Here is a tiny trained network, its code and every weight. The questions are about switching its units off for an input and a class, where a switched-off unit gives its printed mean instead of its output.

import numpy as np


def w(rows, s, z=0):
    codes = np.array(rows[::2]) - 128.0
    scale = np.full(codes.shape[1], s)
    scale[-1] = z or s
    return codes * scale


def f(y):
    return y / 2 * (1 + np.tanh(0.7978845608 * (y + 0.044715 * y**3)))


def log_softmax(a):
    a = a - a.max(-1, keepdims=True)
    return a - np.log(np.exp(a).sum(-1, keepdims=True))


def net(x, mask):
    res = np.array(x, float).reshape(1, 6) / 4 @ E
    y = f(res @ A[0][:, :-1].T + A[0][:, -1])
    res = res + np.where(mask, y, B[0][:, -1]) @ B[0][:, :-1]
    return log_softmax(res[-1] @ U[:, :-1].T + U[:, -1])


A, B = {}, {}
E = w([
[108,45,121,148,177,87],'x0',
[145,86,238,56,169,112],'x1',
[161,103,189,133,168,216],'x2',
[183,216,116,121,232,57],'x3',
[79,10,99,8,137,64],'x4',
[120,149,228,181,131,20],'x5',
],0.012)
A[0] = w([
[107,49,100,147,143,102,112],'n1',
[163,102,176,146,157,167,39],'n2',
[180,161,174,152,136,68,79],'n3',
[173,221,73,202,118,125,103],'n4',
[100,155,118,131,140,137,89],'n5',
[128,133,168,130,153,47,115],'n6',
[77,113,103,144,8,147,88],'n7',
[85,57,111,160,149,82,103],'n8',
[118,161,128,114,123,136,2],'n9',
[136,188,66,185,125,132,86],'n10',
[132,109,129,138,134,97,40],'n11',
[116,113,83,40,164,147,44],'n12',
[127,94,71,66,104,166,111],'n13',
[126,75,85,92,134,124,121],'n14',
[128,143,134,107,128,99,70],'n15',
[128,192,75,173,108,139,140],'n16',
[93,85,104,149,38,154,65],'n17',
[131,151,131,141,146,165,83],'n18',
[137,210,92,155,119,138,81],'n19',
[142,101,153,150,150,209,141],'n20',
],0.016,0.0081)
B[0] = w([
[113,33,133,139,156,105,180],'n1',
[197,118,208,167,111,224,172],'n2',
[83,234,175,68,191,169,208],'n3',
[184,192,50,201,196,50,252],'n4',
[121,112,137,164,153,121,136],'n5',
[82,147,202,32,193,99,206],'n6',
[42,140,181,179,3,68,201],'n7',
[162,2,195,134,181,63,180],'n8',
[130,87,158,144,175,128,128],'n9',
[181,140,44,197,131,32,211],'n10',
[143,113,147,123,181,146,136],'n11',
[182,117,9,62,162,227,186],'n12',
[108,140,11,93,81,166,202],'n13',
[103,56,29,98,143,162,186],'n14',
[140,135,123,85,142,161,140],'n15',
[156,172,76,214,135,46,215],'n16',
[26,159,186,130,6,83,190],'n17',
[193,122,172,142,118,98,159],'n18',
[175,146,82,189,186,97,205],'n19',
[215,118,146,196,73,198,197],'n20',
],0.0079,0.022)
U = w([
[46,120,139,144,4,118,146],'0',
[195,155,200,180,90,250,66],'1',
[99,44,175,108,183,106,72],'2',
[103,236,205,46,179,150,66],'3',
[144,190,84,186,151,85,248],'4',
[95,78,39,91,98,194,159],'5',
],0.011,0.0018)

Each question gives the input, the list of numbers given to net, and the class t.
The units are the neurons (one row each of A and B). Each row of codes is followed by its name. A weight is (code - 128) times the scale printed after its matrix; where a second scale follows, it is the last column's (A, B and U).
mask holds one flag per neuron, in row order. A switched-off neuron (its flag False) gives its mean, the last column of its row in B, instead of its output. The means were averaged over made-up inputs and are rounded, as every weight is.
A unit's drop is (log p(t) with every unit on - log p(t) with that unit switched off) / (log p(t) with every unit on - log p(t) with every unit switched off).
The circuit of an input: a set's keep is (log p(t) with only the set's units on - log p(t) with every unit switched off) / (log p(t) with every unit on - log p(t) with every unit switched off). Starting from the 12 units with the biggest drops (on a tie, the unit counted first), units are removed one at a time, each time the one whose removal leaves the highest keep (on an exact tie, the one counted first), for as long as the keep stays at least 0.8.
units of the circuit, in order: the units of the circuit, biggest drop first
unit that matters most: the unit with the biggest drop
k most important neurons: the k neurons with the biggest drops, biggest first
drop of u: that unit's drop, to one decimal
input [-4,-2,3,2,3,1], class 5: 3 most important neurons : (n4, n3, n6)
input [1,-6,-3,7,6,6], class 2: unit that matters most : n8
input [-1,8,-8,6,-8,1], class 3: 2 most important neurons : (n3, n6)
input [8,-5,-7,-4,7,2], class 2: 2 most important neurons : (n8, n1)
input [-6,5,-1,-7,4,-2], class 0: 2 most important neurons : (n7, n17)
input [-7,-8,1,0,8,-2], class 5: 2 most important neurons : (n12, n13)
input [-1,2,-1,8,-6,8], class 3: 2 most important neurons : (n3, n6)
input [-8,8,5,-4,7,5], class 3: 4 most important neurons : (n8, n1, n6, n10)
input [1,2,-7,6,5,5], class 3: 2 most important neurons : (n3, n6)
input [4,3,-8,-4,7,-2], class 5: 2 most important neurons : (n13, n12)
input [2,5,5,5,4,-1], class 2: 2 most important neurons : (n3, n13)
input [4,3,-5,-8,1,4], class 0: drop of n17 : 0.8
input [2,-5,7,2,4,1], class 5: drop of n6 : 0.2
input [-7,-2,5,2,7,0], class 5: drop of n9 : 0.0
input [-3,4,0,-2,-6,-5], class 1: units of the circuit, in order : (n20)
